Below are the code and all the weights of a small trained network. Each question names an input and a class and asks about switching units off, where a switched-off unit gives its printed mean instead of its output.

import numpy as np


def w(rows, s, z=0):
    codes = np.array(rows[::2]) - 128.0
    scale = np.full(codes.shape[1], s)
    scale[-1] = z or s
    return codes * scale


def norm(h):
    return h / np.sqrt((h * h).mean(-1, keepdims=True) + 1e-5)


def f(y):
    return y / 2 * (1 + np.tanh(0.7978845608 * (y + 0.044715 * y**3)))


def log_softmax(a):
    a = a - a.max(-1, keepdims=True)
    return a - np.log(np.exp(a).sum(-1, keepdims=True))


def net(x, mask):
    res = np.array(x, float).reshape(1, 2) / 4 @ E
    u = 0
    for l in range(2):
        y = f(norm(res) @ A[l][:, :-1].T + A[l][:, -1])
        res = res + np.where(mask[u : u + 11], y, B[l][:, -1]) @ B[l][:, :-1]
        u += 11
    return log_softmax(norm(res)[-1] @ U[:, :-1].T + U[:, -1])


A, B = {}, {}
E = w([
[91,70,105,127,107,88,37],'x0',
[186,124,2,206,122,134,153],'x1',
],0.0094)
A[0] = w([
[60,192,100,121,114,145,137,77],'0.n0',
[103,56,60,100,109,113,90,98],'0.n1',
[72,105,120,127,110,75,92,104],'0.n2',
[174,21,115,16,254,178,190,12],'0.n3',
[152,188,113,92,84,124,54,22],'0.n4',
[102,150,100,160,141,253,172,180],'0.n5',
[163,241,51,98,100,131,50,20],'0.n6',
[121,99,129,55,136,108,116,2],'0.n7',
[68,112,223,168,104,163,90,191],'0.n8',
[152,165,114,133,147,55,131,129],'0.n9',
[115,148,125,98,122,105,166,28],'0.n10',
],0.0088,0.0027)
B[0] = w([
[184,78,143,197,145,179,155,120],'0.n0',
[123,125,198,153,167,161,170,231],'0.n1',
[144,81,152,142,142,152,125,207],'0.n2',
[152,114,127,144,143,53,138,136],'0.n3',
[108,159,162,141,82,117,171,125],'0.n4',
[142,80,161,95,144,169,141,219],'0.n5',
[148,118,39,7,116,196,71,147],'0.n6',
[134,155,190,113,138,52,163,147],'0.n7',
[165,119,37,114,168,162,76,253],'0.n8',
[129,103,72,73,136,166,51,135],'0.n9',
[120,67,55,114,2,140,200,119],'0.n10',
],0.0073,0.0054)
A[1] = w([
[93,92,180,109,59,108,166,67],'1.n0',
[102,233,143,128,76,181,38,109],'1.n1',
[74,168,152,15,76,98,141,3],'1.n2',
[58,208,138,28,132,126,104,7],'1.n3',
[105,168,189,73,109,109,50,172],'1.n4',
[115,237,146,180,180,92,167,206],'1.n5',
[155,199,134,158,159,104,244,146],'1.n6',
[243,96,126,103,234,168,129,168],'1.n7',
[1,45,107,179,140,68,90,218],'1.n8',
[205,109,23,231,80,88,208,146],'1.n9',
[71,215,171,66,92,127,154,168],'1.n10',
],0.0078,0.0023)
B[1] = w([
[44,93,142,100,120,186,102,123],'1.n0',
[145,152,35,141,239,113,82,126],'1.n1',
[215,117,100,129,116,165,52,138],'1.n2',
[134,108,63,62,182,152,105,147],'1.n3',
[223,150,43,169,68,183,214,175],'1.n4',
[119,59,183,201,187,110,120,132],'1.n5',
[49,65,166,202,72,186,134,168],'1.n6',
[23,153,162,150,161,28,42,254],'1.n7',
[114,114,166,129,89,175,214,191],'1.n8',
[214,114,163,1,115,187,120,193],'1.n9',
[232,92,135,51,31,245,67,145],'1.n10',
],0.007,0.0097)
U = w([
[194,123,94,38,192,175,3,255],'0',
[97,7,229,157,120,148,137,255],'1',
[54,175,151,131,244,6,44,255],'2',
[234,112,138,226,34,2,213,1],'3',
[125,148,61,211,70,48,144,1],'4',
[148,246,77,168,103,37,120,1],'5',
[143,140,93,147,45,68,232,1],'6',
],0.0079,0.0034)

Each question gives the input, the list of numbers given to net, and the class t.
The units are the neurons (one row each of A and B). Each row of codes is followed by its name. A weight is (code - 128) times the scale printed after its matrix; where a second scale follows, it is the last column's (A, B and U).
mask holds one flag per neuron, layer by layer. A switched-off neuron (its flag False) gives its mean, the last column of its row in B, instead of its output. The means were averaged over made-up inputs and are rounded, as every weight is.
A unit's drop is (log p(t) with every unit on - log p(t) with that unit switched off) / (log p(t) with every unit on - log p(t) with every unit switched off).
The circuit of an input: a set's keep is (log p(t) with only the set's units on - log p(t) with every unit switched off) / (log p(t) with every unit on - log p(t) with every unit switched off). Starting from the 12 units with the biggest drops (on a tie, the unit counted first), units are removed one at a time, each time the one whose removal leaves the highest keep (on an exact tie, the one counted first), for as long as the keep stays at least 0.8.
circuit, biggest first: the units of the circuit, biggest drop first
most important unit: the unit with the biggest drop
k most important neurons: the k neurons with the biggest drops, biggest first
top k neurons in layer l: the k neurons of layer l with the biggest drops, biggest first
drop of u: that unit's drop, to one decimal
input [-2,-1], class 2: circuit, biggest first : 1.n7
input [4,1], class 1: 2 most important neurons : 0.n8; 1.n8
input [0,-4], class 0: circuit, biggest first : 0.n1; 1.n3
input [8,3], class 1: circuit, biggest first : 1.n8; 0.n1
input [7,5], class 1: 2 most important neurons : 0.n8; 1.n8
input [6,5], class 1: circuit, biggest first : 0.n8; 0.n1
input [-6,7], class 0: 3 most important neurons : 1.n9; 0.n1; 1.n8
input [2,3], class 2: 2 most important neurons : 0.n1; 0.n6
input [-3,5], class 0: 2 most important neurons : 1.n9; 0.n1
input [-8,6], class 1: 2 most important neurons : 1.n6; 0.n8
input [1,-4], class 0: top 3 neurons in layer 0 : 0.n1; 0.n5; 0.n7
input [3,-2], class 2: top 2 neurons in layer 0 : 0.n8; 0.n10
input [8,4], class 1: top 2 neurons in layer 0 : 0.n1; 0.n8
input [-3,7], class 0: most important unit : 1.n9
input [7,4], class 1: top 2 neurons in layer 1 : 1.n8; 1.n4
input [-3,-3], class 2: top 3 neurons in layer 1 : 1.n7; 1.n9; 1.n8
input [4,2], class 1: top 2 neurons in layer 0 : 0.n8; 0.n5
input [8,-3], class 1: top 2 neurons in layer 1 : 1.n8; 1.n7
input [7,1], class 1: top 2 neurons in layer 1 : 1.n8; 1.n7
input [-4,6], class 0: circuit, biggest first : 1.n9
input [2,8], class 0: drop of 1.n9 : 0.4
input [1,3], class 2: drop of 0.n0 : 0.0
input [1,-1], class 2: drop of 0.n8 : 0.3
input [2,-1], class 2: drop of 0.n8 : 0.5
